Each row, then roughly how far along a hidden order it lies, from 0 to 20
In the rows, zero is written as 128.
124  163  159  116  124  102  168  65  96  168  151  157  121  126  111  100  46  109  163  125  158  116  152  111
20
115  121  124  128  130  129  119  140  133  119  120  125  128  128  132  127  143  134  120  128  122  129  126  127
8
126  124  126  129  130  129  124  134  128  127  126  128  126  129  130  130  130  135  123  129  125  128  126  129
8
197  157  99  123  128  105  176  46  112  172  163  141  121  134  109  119  33  118  165  128  173  128  148  133
9
137  162  152  118  123  101  162  63  99  176  147  151  122  126  111  107  58  99  163  125  161  118  146  115
18
121  130  131  127  125  131  118  129  128  135  128  127  130  127  131  127  135  123  123  127  124  127  126  127
9
191  127  75  130  128  124  144  113  136  137  143  119  126  135  123  139  105  131  140  132  148  138  129  144
0
78  146  185  122  123  118  131  119  110  142  113  145  127  122  126  106  97  111  130  123  129  117  139  110
20
109  127  143  126  130  125  123  143  122  131  124  136  125  129  131  124  116  134  118  128  129  125  131  121
12
102  131  152  126  125  128  131  130  123  127  124  134  130  125  129  119  131  116  126  125  124  123  132  121
13
90  118  146  129  128  135  110  156  130  116  117  128  129  125  137  129  152  131  114  128  113  128  121  124
9
197  170  95  119  122  111  184  5  116  181  169  136  129  123  103  116  63  92  186  126  171  127  143  133
8
97  121  147  128  126  133  111  151  132  117  120  126  131  124  134  127  157  123  122  127  108  127  121  124
10
90  123  151  128  130  136  114  150  127  118  122  129  128  126  132  127  135  136  114  128  116  127  125  122
10
99  147  166  123  122  121  139  111  112  142  129  143  128  123  123  110  106  114  140  124  132  120  136  113
17
126  124  128  129  130  129  123  138  132  121  123  125  128  129  130  130  125  134  124  129  126  131  130  129
8
86  119  139  131  128  135  110  154  133  115  116  126  129  127  135  129  151  131  114  127  113  128  123  127
8
122  138  145  123  121  126  137  98  124  130  131  133  133  122  123  119  131  108  142  125  127  125  127  130
12
117  130  141  129  124  132  125  128  132  121  126  125  133  124  129  125  152  116  133  126  107  126  125  128
8
119  121  127  130  127  136  110  147  135  117  115  122  132  127  132  132  155  128  124  127  115  129  121  129
7
180  125  81  131  133  126  138  124  133  137  136  121  124  135  124  139  116  141  136  132  142  135  131  140
1

Next part:
148  119  103  115  124  126  126  101  108  121  156  89  123  121  105  128  106  116  156  144  129  113  121  92  179  137  142  117  146  150  75  118  163  114  137  121  135  137  101  127  157  139
9
110  98  150  172  127  127  117  129  129  94  117  109  109  128  148  132  141  121  142  173  112  147  125  129  205  121  129  116  129  125  119  113  141  97  149  135  123  131  114  100  194  133
8
132  128  132  164  119  129  130  97  156  118  120  131  165  96  200  92  134  108  182  149  156  145  124  116  115  133  156  122  83  130  128  120  140  134  123  120  145  131  131  115  127  148
20
105  127  123  104  122  131  146  122  96  127  132  131  101  144  119  146  118  155  178  140  111  140  116  171  169  140  135  124  149  130  76  111  140  154  103  107  158  155  122  140  137  129
4
105  113  129  142  125  129  129  74  168  118  93  151  130  123  114  148  137  106  98  97  133  119  95  139  104  125  111  112  135  105  138  157  107  124  125  140  85  116  138  158  90  130
7
119  88  132  136  136  158  141  217  134  130  150  121  135  166  156  114  118  136  105  129  110  140  172  136  172  81  117  129  137  134  166  83  155  123  100  136  129  138  146  82  126  134
9
109  102  119  135  147  127  110  152  122  105  120  153  104  135  112  150  140  140  129  148  107  87  118  144  177  101  113  119  123  114  101  107  73  106  141  134  146  125  128  153  139  111
0
114  113  127  140  108  94  139  111  123  145  125  115  117  133  96  136  123  112  105  106  102  206  105  156  151  133  112  124  143  134  127  139  170  106  120  160  122  123  107  117  107  137
9
139  124  147  135  114  126  137  113  125  130  124  161  132  160  114  142  157  106  134  152  142  136  164  147  117  142  160  134  120  117  144  150  67  109  154  113  118  132  150  145  127  158
7
118  119  126  148  137  111  129  125  120  119  101  123  113  134  133  157  161  127  84  141  114  92  120  171  142  126  134  129  143  112  151  136  78  104  164  145  137  111  123  149  112  125
5
118  128  127  135  138  105  132  130  96  119  104  143  105  103  158  136  139  176  175  138  98  108  119  174  162  111  135  144  150  121  77  98  104  131  131  126  165  144  113  171  117  129
7
127  124  135  157  120  126  145  157  96  120  123  93  124  131  186  138  142  132  131  156  132  190  141  167  154  133  148  140  146  122  186  121  134  111  141  138  151  133  137  93  147  154
20
112  134  147  153  98  131  113  89  146  109  117  111  118  128  74  151  135  113  151  137  145  255  116  103  111  134  142  115  138  121  112  161  134  108  146  135  88  124  145  123  187  137
10
75  136  156  145  135  133  104  164  133  108  121  133  104  112  154  135  129  155  148  101  111  154  93  140  132  115  111  122  127  121  114  116  145  139  102  136  135  130  127  133  150  89
2
135  119  102  129  120  124  175  159  77  148  150  104  128  157  165  134  126  118  133  150  116  186  129  182  166  157  136  124  137  138  159  108  131  123  117  134  187  141  127  121  89  150
17
